Below is a small trained network, with its code and all its weights. Each question gives an input and a target symbol and asks what happens when units are switched off, that is, made to give their printed mean instead of their output.

import numpy as np


def w(rows, s, z=0):
    codes = np.array(rows[::2]) - 128.0
    scale = np.full(codes.shape[1], s)
    scale[-1] = z or s
    return codes * scale


def f(y):
    return y / 2 * (1 + np.tanh(0.7978845608 * (y + 0.044715 * y**3)))


def softmax(a):
    e = np.exp(a - a.max(-1, keepdims=True))
    return e / e.sum(-1, keepdims=True)


def log_softmax(a):
    a = a - a.max(-1, keepdims=True)
    return a - np.log(np.exp(a).sum(-1, keepdims=True))


def net(x, mask):
    ids = ['βγδεηθλμπτφψω'.index(c) for c in x.split()]
    T = len(ids)
    res = E[ids] + P[:T]
    q, k, v = (res @ M[0].T for M in (Q, K, V))
    z = softmax(np.where(np.tri(T) > 0, q @ k.T / 2**0.5, -1e9)) @ v
    res = res + np.where(mask[0], z, O[0][:, -1]) @ O[0][:, :-1]
    y = f(res @ A[0][:, :-1].T + A[0][:, -1])
    res = res + np.where(mask[1:25], y, B[0][:, -1]) @ B[0][:, :-1]
    return log_softmax(res[-1] @ U[:, :-1].T + U[:, -1])


Q, K, V, O, A, B = {}, {}, {}, {}, {}, {}
E = w([
[107,193,87],'β',
[133,129,80],'γ',
[126,117,65],'δ',
[143,75,171],'ε',
[172,159,127],'η',
[187,115,103],'θ',
[47,68,168],'λ',
[2,189,133],'μ',
[149,146,101],'π',
[200,126,166],'τ',
[216,169,220],'φ',
[90,8,154],'ψ',
[160,97,93],'ω',
],0.021)
P = w([
[136,143,93],'0',
[1,85,144],'1',
[184,175,135],'2',
[9,94,133],'3',
[200,186,153],'4',
[26,101,118],'5',
[204,187,159],'6',
[30,114,105],'7',
[203,194,151],'8',
[35,115,96],'9',
],0.0094)
Q[0] = w([
[81,132,127],'h0',
[86,117,254],'h0',
],0.004)
K[0] = w([
[165,234,143],'h0',
[135,1,139],'h0',
],0.0047)
V[0] = w([
[193,254,101],'h0',
[71,73,190],'h0',
],0.0097)
O[0] = w([
[96,227,168,6],'h0',
[73,255,171,99],'h0',
],0.0086,0.0015)
A[0] = w([
[148,167,120,173],'n0',
[141,96,178,101],'n1',
[99,172,118,163],'n2',
[126,61,99,88],'n3',
[7,140,172,12],'n4',
[125,111,97,143],'n5',
[209,54,198,111],'n6',
[107,119,94,116],'n7',
[18,126,170,115],'n8',
[129,58,106,86],'n9',
[18,97,178,122],'n10',
[154,78,117,60],'n11',
[93,182,94,202],'n12',
[215,183,128,118],'n13',
[25,89,35,189],'n14',
[132,60,214,148],'n15',
[91,109,208,100],'n16',
[93,59,74,116],'n17',
[119,129,118,108],'n18',
[87,131,231,54],'n19',
[132,181,12,134],'n20',
[162,89,107,74],'n21',
[136,96,158,84],'n22',
[167,129,188,162],'n23',
],0.013,0.011)
B[0] = w([
[142,108,175,162],'n0',
[116,101,90,132],'n1',
[41,150,163,143],'n2',
[151,164,130,149],'n3',
[218,3,252,162],'n4',
[144,148,144,152],'n5',
[72,141,116,189],'n6',
[124,226,123,135],'n7',
[169,128,81,183],'n8',
[155,175,134,148],'n9',
[133,135,63,195],'n10',
[111,173,110,125],'n11',
[54,115,169,171],'n12',
[60,127,48,185],'n13',
[155,214,163,254],'n14',
[149,79,128,181],'n15',
[111,113,81,150],'n16',
[144,163,118,183],'n17',
[128,150,106,121],'n18',
[61,199,78,144],'n19',
[109,27,95,177],'n20',
[104,212,104,132],'n21',
[97,128,103,122],'n22',
[96,86,112,168],'n23',
],0.0084,0.011)
U = w([
[171,167,48,1],'β',
[220,77,191,117],'γ',
[103,102,184,120],'δ',
[79,210,85,58],'ε',
[25,94,134,98],'η',
[85,91,24,151],'θ',
[64,179,111,70],'λ',
[90,98,230,169],'μ',
[92,131,155,114],'π',
[153,188,154,146],'τ',
[174,131,210,232],'φ',
[122,5,206,156],'ψ',
[58,141,155,110],'ω',
],0.012,0.0094)

Each question gives the input, a string of symbols that net reads in full, and the target symbol t.
The units are the heads (2 rows each of Q, K, V and O) and the neurons (one row each of A and B). Each row of codes is followed by its name. A weight is (code - 128) times the scale printed after its matrix; where a second scale follows, it is the last column's (O, A, B and U).
mask holds one flag per unit, heads first, then neurons. A switched-off unit (its flag False) gives its mean, the last column of its rows in O or B, instead of its output. The means were averaged over made-up inputs and are rounded, as every weight is.
A unit's drop is (log p(t) with every unit on - log p(t) with that unit switched off) / (log p(t) with every unit on - log p(t) with every unit switched off).
The circuit of an input: a set's keep is (log p(t) with only the set's units on - log p(t) with every unit switched off) / (log p(t) with every unit on - log p(t) with every unit switched off). Starting from the 12 units with the biggest drops (on a tie, the unit counted first), units are removed one at a time, each time the one whose removal leaves the highest keep (on an exact tie, the one counted first), for as long as the keep stays at least 0.8.
circuit, biggest first: the units of the circuit, biggest drop first
unit that matters most: the unit with the biggest drop
k most important neurons: the k neurons with the biggest drops, biggest first
drop of u: that unit's drop, to one decimal
input θ ω ω β θ ε, target θ: circuit, biggest first => (n4 n10 n16)
input ω θ ω φ θ θ θ ω π, target θ: circuit, biggest first => (n14)
input θ θ θ τ, target ψ: circuit, biggest first => (n14 n15)
input ω τ θ δ ω θ ω, target θ: circuit, biggest first => (n14 n13)
input θ θ ε, target ψ: circuit, biggest first => (n14 n15)
input μ θ ω μ τ δ μ θ λ, target θ: circuit, biggest first => (n10 n16)
input ω θ θ θ η, target θ: 4 most important neurons => (n13 n14 n4 n23)
input ω δ λ θ θ θ, target φ: circuit, biggest first => (n13 n10 n23)
input θ δ ω δ θ θ γ γ ψ, target θ: 2 most important neurons => (n4 n6)
input θ μ ω γ π ω θ, target θ: 3 most important neurons => (n13 n14 n4)
input ψ τ θ λ μ η λ ω ω δ, target ε: 3 most important neurons => (n14 n4 n7)
input θ δ θ θ θ η ω γ π, target θ: drop of n13 => 0.7
input ω ε ω ω λ λ, target γ: drop of n1 => 0.0
input θ λ λ ω, target τ: unit that matters most => n14
input π ε θ θ, target φ: drop of n6 => 0.1
